Below is a small trained network, with its code and all its weights. Each question gives an input and a class and asks what happens when units are switched off, that is, made to give their printed mean instead of their output.

import numpy as np


def w(rows, s, z=0):
    codes = np.array(rows[::2]) - 128.0
    scale = np.full(codes.shape[1], s)
    scale[-1] = z or s
    return codes * scale


def f(y):
    return y / 2 * (1 + np.tanh(0.7978845608 * (y + 0.044715 * y**3)))


def log_softmax(a):
    a = a - a.max(-1, keepdims=True)
    return a - np.log(np.exp(a).sum(-1, keepdims=True))


def net(x, mask):
    res = np.array(x, float).reshape(1, 6) / 4 @ E
    y = f(res @ A[0][:, :-1].T + A[0][:, -1])
    res = res + np.where(mask, y, B[0][:, -1]) @ B[0][:, :-1]
    return log_softmax(res[-1] @ U[:, :-1].T + U[:, -1])


A, B = {}, {}
E = w([
[105,129,45,109,95],'x0',
[112,212,182,4,136],'x1',
[105,76,147,65,48],'x2',
[252,97,111,103,68],'x3',
[168,33,95,98,206],'x4',
[161,126,207,137,74],'x5',
],0.0047)
A[0] = w([
[160,122,120,183,162,192],'n1',
[162,136,101,45,195,205],'n2',
[128,120,125,133,134,113],'n3',
[115,167,220,124,70,207],'n4',
[58,152,94,150,165,185],'n5',
[59,162,113,146,170,199],'n6',
[184,169,86,226,119,150],'n7',
[153,1,78,145,107,207],'n8',
[135,161,146,41,131,231],'n9',
[59,160,96,151,164,197],'n10',
[151,127,101,174,128,204],'n11',
[148,76,191,173,238,121],'n12',
[133,143,135,96,71,251],'n13',
],0.016,0.0021)
B[0] = w([
[194,125,137,155,186,188],'n1',
[128,112,34,31,164,191],'n2',
[131,124,120,138,134,129],'n3',
[99,199,243,138,53,222],'n4',
[56,50,142,128,159,210],'n5',
[39,71,161,129,154,211],'n6',
[253,61,193,86,156,213],'n7',
[137,75,21,221,8,254],'n8',
[119,172,101,18,105,206],'n9',
[53,50,153,121,156,213],'n10',
[188,87,135,131,138,177],'n11',
[107,233,92,219,242,219],'n12',
[108,162,136,116,59,182],'n13',
],0.026,0.0071)
U = w([
[115,159,63,3,135,150],'0',
[154,145,57,191,180,9],'1',
[35,43,164,124,176,173],'2',
[113,236,171,174,192,106],'3',
[89,218,224,98,34,145],'4',
[231,72,188,125,150,171],'5',
[140,86,71,170,5,129],'6',
],0.0047,0.0014)

Each question gives the input, the list of numbers given to net, and the class t.
The units are the neurons (one row each of A and B). Each row of codes is followed by its name. A weight is (code - 128) times the scale printed after its matrix; where a second scale follows, it is the last column's (A, B and U).
mask holds one flag per neuron, in row order. A switched-off neuron (its flag False) gives its mean, the last column of its row in B, instead of its output. The means were averaged over made-up inputs and are rounded, as every weight is.
A unit's drop is (log p(t) with every unit on - log p(t) with that unit switched off) / (log p(t) with every unit on - log p(t) with every unit switched off).
The circuit of an input: a set's keep is (log p(t) with only the set's units on - log p(t) with every unit switched off) / (log p(t) with every unit on - log p(t) with every unit switched off). Starting from the 12 units with the biggest drops (on a tie, the unit counted first), units are removed one at a time, each time the one whose removal leaves the highest keep (on an exact tie, the one counted first), for as long as the keep stays at least 0.8.
circuit, biggest first: the units of the circuit, biggest drop first
top k neurons: the k neurons with the biggest drops, biggest first
drop of u: that unit's drop, to one decimal
input [1,8,4,-3,4,5], class 4: circuit, biggest first => n4
input [-4,-6,-2,-2,2,-5], class 1: circuit, biggest first => n12, n8
input [-2,-6,0,0,2,5], class 1: circuit, biggest first => n12, n4
input [3,6,4,1,-6,-7], class 4: top 2 neurons => n4, n13
input [-4,6,-7,-6,8,7], class 3: top 2 neurons => n12, n8
input [-1,1,-3,-4,7,2], class 3: top 4 neurons => n12, n8, n7, n11
input [-7,-6,5,-5,4,7], class 1: top 2 neurons => n12, n8
input [3,4,-7,6,3,8], class 0: circuit, biggest first => n2, n8, n9
input [-8,-3,-8,3,3,-5], class 1: top 2 neurons => n12, n4
input [-7,-4,0,-7,4,1], class 3: top 3 neurons => n12, n8, n2
input [-1,-4,-4,6,3,1], class 1: top 3 neurons => n8, n12, n4
input [-2,5,4,-7,2,1], class 4: top 2 neurons => n4, n9
input [-1,-3,3,-3,1,3], class 6: top 2 neurons => n12, n7
input [-2,-3,-3,5,1,8], class 5: circuit, biggest first => n7
input [7,-2,-5,-1,5,3], class 1: top 2 neurons => n4, n13
input [-5,6,-5,-1,5,-8], class 0: top 2 neurons => n2, n9
input [-6,-6,-2,-5,-4,5], class 3: top 3 neurons => n12, n8, n4
input [8,8,-3,-1,6,-8], class 0: top 2 neurons => n2, n9
input [1,-3,-1,-1,-5,1], class 5: top 2 neurons => n7, n8
input [7,4,-4,3,7,-4], class 0: circuit, biggest first => n2
input [8,-1,-2,3,4,-5], class 6: top 2 neurons => n8, n12
input [-5,-5,4,-4,7,-4], class 1: drop of n12 => 1.2
input [-1,1,8,-1,3,6], class 4: drop of n13 => 0.0
input [-1,2,-3,6,5,3], class 1: drop of n4 => 0.3
input [-8,0,-7,1,-4,8], class 3: drop of n1 => 0.1
